Below are the code and all the weights of a small trained network. Each question names an input and a class and asks about switching units off, where a switched-off unit gives its printed mean instead of its output.

import numpy as np


def w(rows, s, z=0):
    codes = np.array(rows[::2]) - 128.0
    scale = np.full(codes.shape[1], s)
    scale[-1] = z or s
    return codes * scale


def f(y):
    return y / 2 * (1 + np.tanh(0.7978845608 * (y + 0.044715 * y**3)))


def log_softmax(a):
    a = a - a.max(-1, keepdims=True)
    return a - np.log(np.exp(a).sum(-1, keepdims=True))


def net(x, mask):
    res = np.array(x, float).reshape(1, 6) / 4 @ E
    y = f(res @ A[0][:, :-1].T + A[0][:, -1])
    res = res + np.where(mask, y, B[0][:, -1]) @ B[0][:, :-1]
    return log_softmax(res[-1] @ U[:, :-1].T + U[:, -1])


A, B = {}, {}
E = w([
[162,97,149,171],'x0',
[207,74,126,152],'x1',
[133,79,205,3],'x2',
[191,168,138,120],'x3',
[161,165,191,99],'x4',
[36,86,203,186],'x5',
],0.011)
A[0] = w([
[122,75,184,126,112],'N0',
[244,140,248,155,213],'N1',
[152,104,20,221,151],'N2',
[122,129,73,163,149],'N3',
[58,118,178,183,208],'N4',
[155,113,1,223,97],'N5',
[38,172,162,161,215],'N6',
[177,222,105,107,216],'N7',
[154,138,128,87,74],'N8',
[205,230,220,223,150],'N9',
[136,53,147,94,132],'N10',
[109,89,63,184,129],'N11',
[176,42,231,79,253],'N12',
[55,145,169,90,96],'N13',
[171,48,122,198,217],'N14',
[137,220,103,84,236],'N15',
[191,52,215,137,106],'N16',
[141,156,144,208,146],'N17',
],0.0098,0.0048)
B[0] = w([
[177,62,149,155,164],'N0',
[115,135,170,99,228],'N1',
[207,25,88,102,235],'N2',
[187,39,90,65,170],'N3',
[40,99,76,88,205],'N4',
[214,68,68,137,236],'N5',
[84,78,27,111,200],'N6',
[95,159,87,53,205],'N7',
[106,110,122,145,147],'N8',
[130,163,111,53,202],'N9',
[125,100,199,111,171],'N10',
[176,61,121,116,184],'N11',
[77,43,192,89,255],'N12',
[114,62,2,246,176],'N13',
[126,73,157,87,203],'N14',
[94,180,55,15,199],'N15',
[191,164,233,72,188],'N16',
[86,136,16,78,175],'N17',
],0.007,0.012)
U = w([
[116,107,247,92,181],'0',
[134,191,168,187,4],'1',
[124,206,153,248,38],'2',
[74,105,138,194,50],'3',
[123,35,151,122,207],'4',
[189,109,119,127,143],'5',
[177,168,191,175,30],'6',
[60,171,97,57,203],'7',
],0.013,0.004)

Each question gives the input, the list of numbers given to net, and the class t.
The units are the neurons (one row each of A and B). Each row of codes is followed by its name. A weight is (code - 128) times the scale printed after its matrix; where a second scale follows, it is the last column's (A, B and U).
mask holds one flag per neuron, in row order. A switched-off neuron (its flag False) gives its mean, the last column of its row in B, instead of its output. The means were averaged over made-up inputs and are rounded, as every weight is.
A unit's drop is (log p(t) with every unit on - log p(t) with that unit switched off) / (log p(t) with every unit on - log p(t) with every unit switched off).
The circuit of an input: a set's keep is (log p(t) with only the set's units on - log p(t) with every unit switched off) / (log p(t) with every unit on - log p(t) with every unit switched off). Starting from the 12 units with the biggest drops (on a tie, the unit counted first), units are removed one at a time, each time the one whose removal leaves the highest keep (on an exact tie, the one counted first), for as long as the keep stays at least 0.8.
units of the circuit, in order: the units of the circuit, biggest drop first
unit that matters most: the unit with the biggest drop
top k neurons: the k neurons with the biggest drops, biggest first
drop when u is switched off: that unit's drop, to one decimal
input [3,6,4,-3,-5,5], class 0: unit that matters most	N16
input [4,2,-1,-2,-1,-6], class 5: units of the circuit, in order	N12, N4
input [8,-1,-7,-6,6,-3], class 5: units of the circuit, in order	N12, N5
input [5,-3,-8,-7,8,2], class 7: top 2 neurons	N17, N9
input [-1,-1,-2,-7,-2,-4], class 5: units of the circuit, in order	N12, N4, N5
input [-7,3,-4,-7,-7,-5], class 5: units of the circuit, in order	N12, N5
input [1,-2,-7,-8,1,-1], class 5: top 2 neurons	N12, N5
input [5,-5,-8,-7,6,2], class 7: top 4 neurons	N17, N4, N9, N12
input [-1,-6,-7,-6,-3,-1], class 5: top 3 neurons	N12, N5, N14
input [8,-7,4,4,3,-5], class 7: top 2 neurons	N15, N7
input [5,0,-7,-6,8,-1], class 7: top 2 neurons	N9, N17
input [0,7,1,8,4,-7], class 7: top 2 neurons	N7, N15
input [-5,4,-3,-3,-1,-5], class 5: drop when N16 is switched off	0.0
input [8,-2,-1,7,0,4], class 0: drop when N5 is switched off	0.1
input [-8,4,-2,-6,-2,-2], class 5: top 2 neurons	N12, N4
input [1,1,1,5,-3,6], class 0: drop when N13 is switched off	0.2
input [-7,4,-6,-8,0,-6], class 5: top neuron	N12
